[ 34  13 -30 -42  -6  -9  14  26 -12 -52 -33  18  13 -25  10 -39  -8 -18
 -29 -23 -26 -14 -22 -24   4 -16   2  27  -2  -8 -18  -1  -7  29  23  19
   3] => 10
[  6  -5   7 -36  20   2  -2  13  17  22  -7  33 -13   7 -13   2  14 -18
 -26   6  13   6 -25   1 -13   9   5 -20   0 -12  22 -11   6 -31   4 -29
 -38] => 1
[  1  18  32 -14  29  17  29  39  17  24   8  28 -32 -26 -14  27   3  -4
   0  20   2  -8 -12  15  13  -4  -1   6  27  35  -7  -8  -4 -12  22  -3
 -29] => 4
[ 48  12  19 -14   7  -8   0  22  10  41  14  12 -41 -15  -8  -7  17  -4
 -14   0  18   0  -6  -1 -34  11  -2 -30  16  39   0  -8   4 -17  23   4
 -38] => 5
[ 34  28 -11 -37  22  10  18  21 -14  -5 -27   8 -11 -13  25  -2   0  -7
 -12 -14 -16  12 -15 -28   3   4   0  17  12  -3  22 -12   4 -22  42 -15
 -23] => 1
[ 25 -19  -7 -10 -21 -13   1  19   1 -10 -36   9   2  25   4 -34  -3  -8
   2 -17 -27  32  -8 -36 -20   2   9   1   2 -13  -4  15  10  13  15  24
 -12] => 8
[ 16  61  36 -36  11  -7  -4  64   0  23  -7  19 -35 -24   6  16  31 -15
 -40  16 -42  17  12  16   8  78  21 -13  36 -41  -3  -6  36 -28  -7 -15
 -38] => 9
[ 16 -12  20 -16   1  -6   6  14 -14  44   1  34 -22 -19  27   0  23 -61
 -24   9 -17  16  -2  -1  26   8  37 -21  13  13  -4   2  37   0 -12 -11
 -37] => 9
[ 28  26  18 -48  27   9  -2  22  11  27   4  31 -20 -18  -8 -10   9 -12
 -39  -6  -7  10   4  -3  21  22   9  -8  36   1  -2 -19  -2  -1   3 -14
 -32] => 1
[ 44  -8 -33 -32 -13  17 -28  -2 -29 -53  -4  -2 -10  14  10 -33   8  19
   6 -44 -23 -14 -16 -24  14  31  -3  18 -14 -32  43   7  18  15   7  -1
 -15] => 7
[ 43  -4 -16 -64  -1  -4 -15  82 -10  -1  -1  29  29 -15   6 -20   3 -16
  31 -48 -26 -22  -9   4  -5  22  37  10 -11   2  10  14 -33 -22  -3  -2
 -38] => 7
[ 34  13 -38 -27  -1  -2   2  34 -47 -37 -26 -10 -26  -4  39 -20 -17  -1
 -10 -23 -12   2 -13 -35  -8  35 -20   8  13   2  34  21   2 -18  31  13
 -21] => 9
[-22 -34  39  23  16  14  20  28  42  18  -5  -5 -33 -26 -11 -37  11 -49
 -49  15   8  44  15   3  27  72   7 -90  24 -35   0   0 -17   2  14  32
 -14] => 9
[ 17  11  11 -47  10   8  23  29  36  21  -4  39 -25  -3 -21  -8 -19 -23
 -42   6  -2   9 -16  -4  11   1  13  10  20  -3  -4  -3   3   1  21  12
 -43] => 6
[ 34  -4 -40 -54  17  21   4  74 -20  -8 -20   6 -13  -6   9 -14 -22 -15
 -18 -28 -26  39 -36 -18   7  21   8 -10  -7 -24   2  16   1   3  40   2
 -32] => 3
[ 30  -4 -12 -48  -7 -32  -3  29 -26 -30 -26   5  -2  -8  49 -14  10 -34
   0 -47 -34 -11  28 -31  26  40  28   7  18  10  30   5  10 -24  16  -8
   5] => 1
[-18 -25  27 -74  -5 -11 -26  71  10 -28  49  71 -34  25 -26  -6 -37  -7
  35 -49 -22 -34  15   0  60  82  33 -15   9   5  15  24  35 -26  27  16
 -18] => 7
[ 27  18 -36 -21   7  -1  13  38  -5  -7 -11  -1   9   9  28 -26   0 -14
  28 -26 -19  31 -32 -54  -9  -4  26  17 -22 -12   8  15   2 -10  34  18
 -26] => 5
[ 34   4  -4 -39   8  11   8  17  10  14  24  24 -25 -21 -17 -11 -13 -16
 -13 -12 -10 -19 -24  12   6 -18   9   8  14  13  -1   0  -7   4  19 -19
 -36] => 0
[  4  -4 -19 -32  13   5  15   9   6   0 -43  28 -27 -69 -19  15  22 -98
 -33  28  -9   1  33  -3 -25 -17  30 -31  53 -12  20  50 -33 -30  -2 -11
 -50] => 7
[ 25  -1 -17 -46   3 -24  -2  42 -14 -17 -30  17  17  -3  12 -15  -8 -13
  22 -35 -16  -6  -3 -30   8  16  21   6   5  15   6   3 -11  -5  17  19
 -20] => 1
[ 19 -13   0 -40   3 -21  45 -11  16 -25 -11  34 -11 -10  32 -35   9 -53
 -29 -27 -28 -43  -9 -48  30  -9  57  55  44  14  19   7 -15  10  26 -13
 -28] => 0
[ -2   9 -13 -44  16  -8   5  28   6   3 -21  18  -5  41   8  -1  -4 -19
 -32  -3  -3  17  17   2 -29  15  -6  16   2  -6  12  21   7 -24 -11  -5
  -1] => 10
[ 23   2  11 -44  21   3  19  30 -19 -13 -42  20   6   0  11 -14 -17  -7
   1 -15  19   1 -43 -16  20   4 -10  -7 -12 -10  -1   9   6  23   1   1
 -30] => 2
[ 10  -8  21 -18   2  15  11  16 -13 -12 -47  25  17  18  12   3  -5   4
   4 -42 -12  -6   2 -17  -5  11   4  11 -13   7  23  10   4   3  13  19
 -11] => 7
[-15 -39  18   6  18  -7  24 -35  57   1  30  13 -33 -10 -17 -49   9 -15
 -35   4  28 -37 -15 -12  35 -16  -9 -19  29 -12   0  38 -21  20  26   6
   9] => 0
[ 22   8  -6 -25   4 -13   7  41 -17 -23 -13  -2 -27   7  22  -3  -7 -20
  34 -16   5   8 -16 -51  26  28  -8  -3   1  -3  28  50  22  -2  12  19
 -25] => 4
[ 24  19  -7 -46  27  12  12  35  -1  -3 -33  22   1   4  32  -8   7  -5
 -16 -29 -39  12  -4  -5  27  29   1  30   3 -28  -2   1   3  15   0  -9
  -8] => 9
[ 13  13  -4 -30   9   0  16  35  18  17  16  25 -26 -13  -5 -15  12 -22
 -10 -11  -8   7 -13  -9 -21  -7  20  -5   5  20  -5  -2  -9 -13  25   4
 -37] => 5
[ 17  12 -14 -45  -1 -12  29  35  -4 -14 -37   2   4  -4  28  -1 -28 -52
 -20 -25 -26  24 -13 -55  31   8  31   9  -3 -42   2  36   5  -2  27  10
 -17] => 3
[ 42  22 -11 -11  -3  23   1  22  17   5  44   4 -34 -16 -15 -30  18  42
 -14 -21  -7 -15   1 -31 -31  30   3  14  43  -7  16   4 -59 -32  27  -1
 -51] => 7
[ 45  24   1 -13   5   8  27  17 -13  16  36 -11 -27 -22  13 -21  11 -14
   4  -3  29 -31 -34 -37   5 -33 -14 -10  10  30   8   3  22 -19  21   3
 -38] => 4
[ 29  -6 -33 -65   9 -36  24  50 -25 -23 -51   4 -12  20  21  20 -44   5
 -23 -25 -15  14 -24 -28   1  44 -10  11 -27 -17  20  21  -9  -3  30  16
 -19] => 2
[ 55 -29 -20 -32 -50 -50 -30  26 -11 -41  10  18  19   2  21 -47 -69  -1
   7 -61  -2 -17  -9 -39  27  21 -11  -2 -49  -2 -35   2  -1  14  26  25
  50] => 10
[ 26  11   5 -29  -3 -22   1  44  27  16  32  21  -4   2  -3  -3   4  -6
   9 -16 -16  -5   1   6  -4  33  22  18  -2   8   6 -14 -51 -13  21  14
 -24] => 1
[ 13  -5 -22 -28  12 -11   6  42 -23 -14 -34  15  15   3   6   1 -16 -11
  11 -27 -16   5   4 -26  -3  31  14   2 -20 -13  -8  10  -9  11  13  26
  -2] => 7
[ 29  23   3 -23   8  17  25  46 -27 -17 -38  26  -8 -16  33  -7  -9 -25
 -18 -26 -12  34 -12 -21  -2  13 -11   4  -9 -16  -9   8 -22  31  16   6
 -15] => 2
[ 31   7 -14 -24  13  15  23  -2  23  11  49  17 -18  -7  -1 -38  -7 -35
   8 -18  31 -19 -13 -19 -13 -36   7  -1  -3  33 -11 -29 -21 -11  25  -7
 -19] => 5
[ 24  -1   1 -36   6  -3  10  32 -13 -30 -21  19   3  -4  15 -10 -10  -8
  -4 -21 -12   0 -21 -13  26  13   1   0  -9  -2   8  10  15   6  17  -2
   0] => 10
[ 20  10 -17 -23  27  20   4  33 -43 -13  -2   5  -8  12  31 -19  -8 -22
   1 -29 -16  22 -15 -22  30  20   7  11   1  -2  20  18  23  28  12   0
  -4] => 0
[ 31 -17  -9 -21 -17 -15 -10  38 -15 -15 -28  16   8   6  35 -51  -8  -9
 -31 -31  -7   4  -7 -25   6  18   8  21   4  14  -2   4   4  19  14  28
   9] => 6
[ 28   0 -11 -22 -12 -32  50  17 -16  -8 -50  -2 -19   0  20  32 -33 -18
 -12 -26 -21  36  -9 -73  -9   6  -3 -24 -10 -21   7  27   7 -24  36 -13
  -9] => 8
[ 16  11 -32 -31   3 -22   3  33 -18 -17 -20  10   1   6  17   5 -13 -19
   8 -26 -18  14 -14 -38  -5   4  15  10 -20   6  11  25   2   1  22  28
  -8] => 5
[ 26 -25 -40 -31  -9  -8  -3  39  11 -18 -29  11  27  18 -10 -24 -29  30
  17 -35 -19  -9 -22 -35   8  -5  12  23  -2   5  -7   9  -2  -2  33  49
 -13] => 6
[ 23   0   3 -35  -1 -14  -5  21   6 -13 -45  42   0   3  30 -24   5 -16
 -27 -26 -14  -5   9 -44  24   6  11  28  35 -10  -1  38  19   4   7   8
   6] => 6
[  4  -3 -10 -13 -21  10  -5  28 -20 -24 -17  19 -11  16  20 -23   7 -15
 -33 -37 -18   6  -3 -29 -22  -1   4  11  12  -2   9  29   2   5  17  16
 -13] => 3
[-12  -4  27  -6  17  33  13  18  15  -2  21  27 -26  36 -22   0  21  14
 -33  -3  -8  13  -6  28 -17  13 -20  -5  10   0  23 -15  -7   7   6  -5
  -1] => 8
[-17  49 -25 -61  57 -54  26  63 -28  25 -10   4 -50 -25  47  28  28 -37
 -16  25  -6  40  14  24 -10  49 -10  23  -1 -13 -25  28 -43  16 -32 -80
   7] => 1
[ 43 -23 -15  24 -28   5 -42 -18 -50 -50  34  21 -34   4  27  58  27 114
 -16 -22 -16 -48 -35 -12   3  26 -34  39  23  13  96  34 -38 -53  32 -37
   3] => 2
[ 41  -1 -24 -35  13   4  -1  25 -15 -22 -30  21  -9 -14  21  -7  -8 -15
   6 -22 -12   0 -12 -48  28  -2  -2  18  16   2   3  15  15   3  15   1
  -9] => 4
[ 13  50  80  37 -12  26  13  10  15  32 -26  18 -17 -20   9  23  34 -26
  -5  34 -17  40  -6  21 -16  33  19  -8  10 -26   5 -24  17  -9  -2  -8
 -51] => 9
[ 52  25  52 -24  -9 -48  -4  49  -6   8  41   9 -22   8 -25  30  -6   8
  24   7  -5 -32 -10  -3  28  64   8 -45   1  -8   2 -19  60 -21  31  27
  -5] => 8
[ 24   6 -40 -33  22  15   4  39 -38 -27 -11   8   5  11  28   0  -9   8
   5 -26 -22  11 -11 -26  19  17  -2  19   1 -17  14  13  -2  -4  18   5
  -2] => 2
[ 26  13 -24 -33  -4 -22  -5   7  -3 -38 -15  26  14 -16  10  11  -2 -21
   4 -28 -24 -29   9 -29  11   5  14  23   7 -13  10  -8 -22 -17  18  -5
   9] => 1
[ 27   5  25  -4   3  11  -3   8 -10 -50 -24   3  21  29  20 -33   1  32
 -24 -30  -7  -5 -20 -29  37  37 -12  15  -2 -15  33  -1  19  27  18  40
  23] => 10
[ 36  16  -6 -33  10  -2  20  35 -33 -27 -36  15  -1  -8  27   1  -3  -4
  -4 -19 -10  -6 -26 -27   7  11  -4  11  -1  -9  12  10   4   7  24  10
 -20] => 2
[ 42  -9  -2 -29  -8  -2  12  39   0  27  34  41 -33   6   8  -6  15 -24
 -21  -9   7   0 -23   2 -37   3   6   0  -5  17  10   2 -34 -10  10  -7
 -57] => 2
[ 27   2  24 -36   3  20   1  40  31  24 -10  52 -18 -16  -6 -24  21 -20
 -45 -11  -7   5   3   9  -7   3  14   7  43  12  -4   1 -14  -1  -3 -10
 -40] => 6
[ 28  -7 -33 -19   0   3  -7  35 -31 -31 -18  28   4  16  22  -7   1 -12
   5 -33  -5  12  -4 -46 -19  12  -3  -7  -4  -2  10  21  11 -20  10  -9
   2] => 10
[  0  -3 -16 -42  -6  14 -14  49  45 -32  12  68 -12 -35 -46 -28   4 -11
 -23  -9 -24 -20  -2  -7 -18   8  25 -13  45 -25 -30 -13 -13 -53  22 -30
 -24] => 10
[ 33 -23  20   7 -15  12   6  -4  31  34  34  16 -36  -1   8 -24  -8 -34
   3  -6  20  11  18 -13  20 -15   0 -20  23  26  10  34   3  -8  29  24
 -15] => 6
[ 24   9   9 -32  -6  -4  11  29  28  19  15  22 -31  -1   0 -34  -1 -11
 -23  -5   2 -11   7   0  -6   2   7  20  33  24 -10   5  -8  -7  18  11
 -27] => 6
[ 23  23  21 -28  -2  17  52  39  13  26  45   7 -25 -10 -14   3   6 -39
  16   2 -11  10 -30  -1  -3 -32  19 -18   6  14  25  14 -10 -22  24  -1
 -67] => 8
[ 25 -12  25 -31   6  12   8  48  20  44  35  14 -29  -7 -11 -14   1  -2
 -27   2   9  -4 -34  29  -2   0  10 -14  12  23   9  11 -17 -17  30   0
 -49] => 3
[ 11 -14 -29 -40  14  17  13  29 -14 -24 -45  23   6  -3  -4   0 -29 -23
  30 -30 -21  15  -4 -30  10   5  15   1 -13 -12   2  19   5   5  27  16
 -24] => 7
[ 46  11  24 -10   2   5  10  53  -4  28  28  -8 -15 -15   1 -20  -4  16
 -10  -3 -10  24 -24   6  22  22  -1 -25  -3  20  -3   9   7  12  35  38
 -22] => 10
[ 24  11  16 -36  -3 -12  11  26  41  34  -6  15 -12 -19 -12 -33  -6 -12
  13   7  10   2 -24  -3  17 -16   9  -8   2 -17 -45  12  28   3   4 -10
 -32] => 6
[ 18 -18 -36 -29 -24  -1   4  25  -3 -47 -18  45  23  -1   7 -17 -16 -15
  -5 -47 -41 -11   1 -34  -7 -12  26  29  -4   6 -16 -14 -13  -8  22   3
   6] => 10
[  7  27   9 -16  -3  24  21  57 -18  20  14  -1 -40 -37 -10  10 -15 -19
  -2  -1  -7  45 -41  23 -24  -6   2 -41 -33  29   6 -15   9 -12  37  -4
 -53] => 5
[ 23  20  -2 -21  21   9  17  38  -3  12  53  21 -46 -10   3 -22  -2  23
 -38  12  35 -33 -23  -9  -7   6 -19  18  50  46  18   4 -30 -25  40   4
 -23] => 6
[ 16   0 -31 -56  10  -1  17  26 -13 -25 -27  36 -15 -19  13  11 -11 -14
  13 -52 -40  -2   8 -38  27 -15   4  12  19  17  12  33 -11  -5  36  -2
 -19] => 1
[ 26 -16 -11 -45  -2  13  26 -13   8 -27 -35  48 -10  -8  18 -21 -16 -28
 -20 -32 -20   2 -16 -49   9 -47   3  25  28  -7   7  16  -6 -14  22 -48
 -10] => 8
[  2   5 -38 -10 -10  -8 -16  19 -28 -50   1  21 -21   1   9 -14  12  -2
  -3 -23 -22  -3 -22 -46  -9   9  11   2  -4  -4  17  13  33  -8  37  19
  -3] => 5
[ 17 -30   4   1  -8  -7 -12   8 -11  13   5   9  -9 -10  -2 -26   4   3
   1   5  11  24 -35 -29  25   9  15 -49  -6  -7 -17   8  47  -4  -1 -19
 -17] => 10
[ 51  15   3 -14  14  12   4  43  -3  11  19  10 -33 -13   8 -14  22 -18
   0   3  17  -6 -33 -21  -5   7 -15 -15   5   2  16   3  19 -14  26   4
 -34] => 4
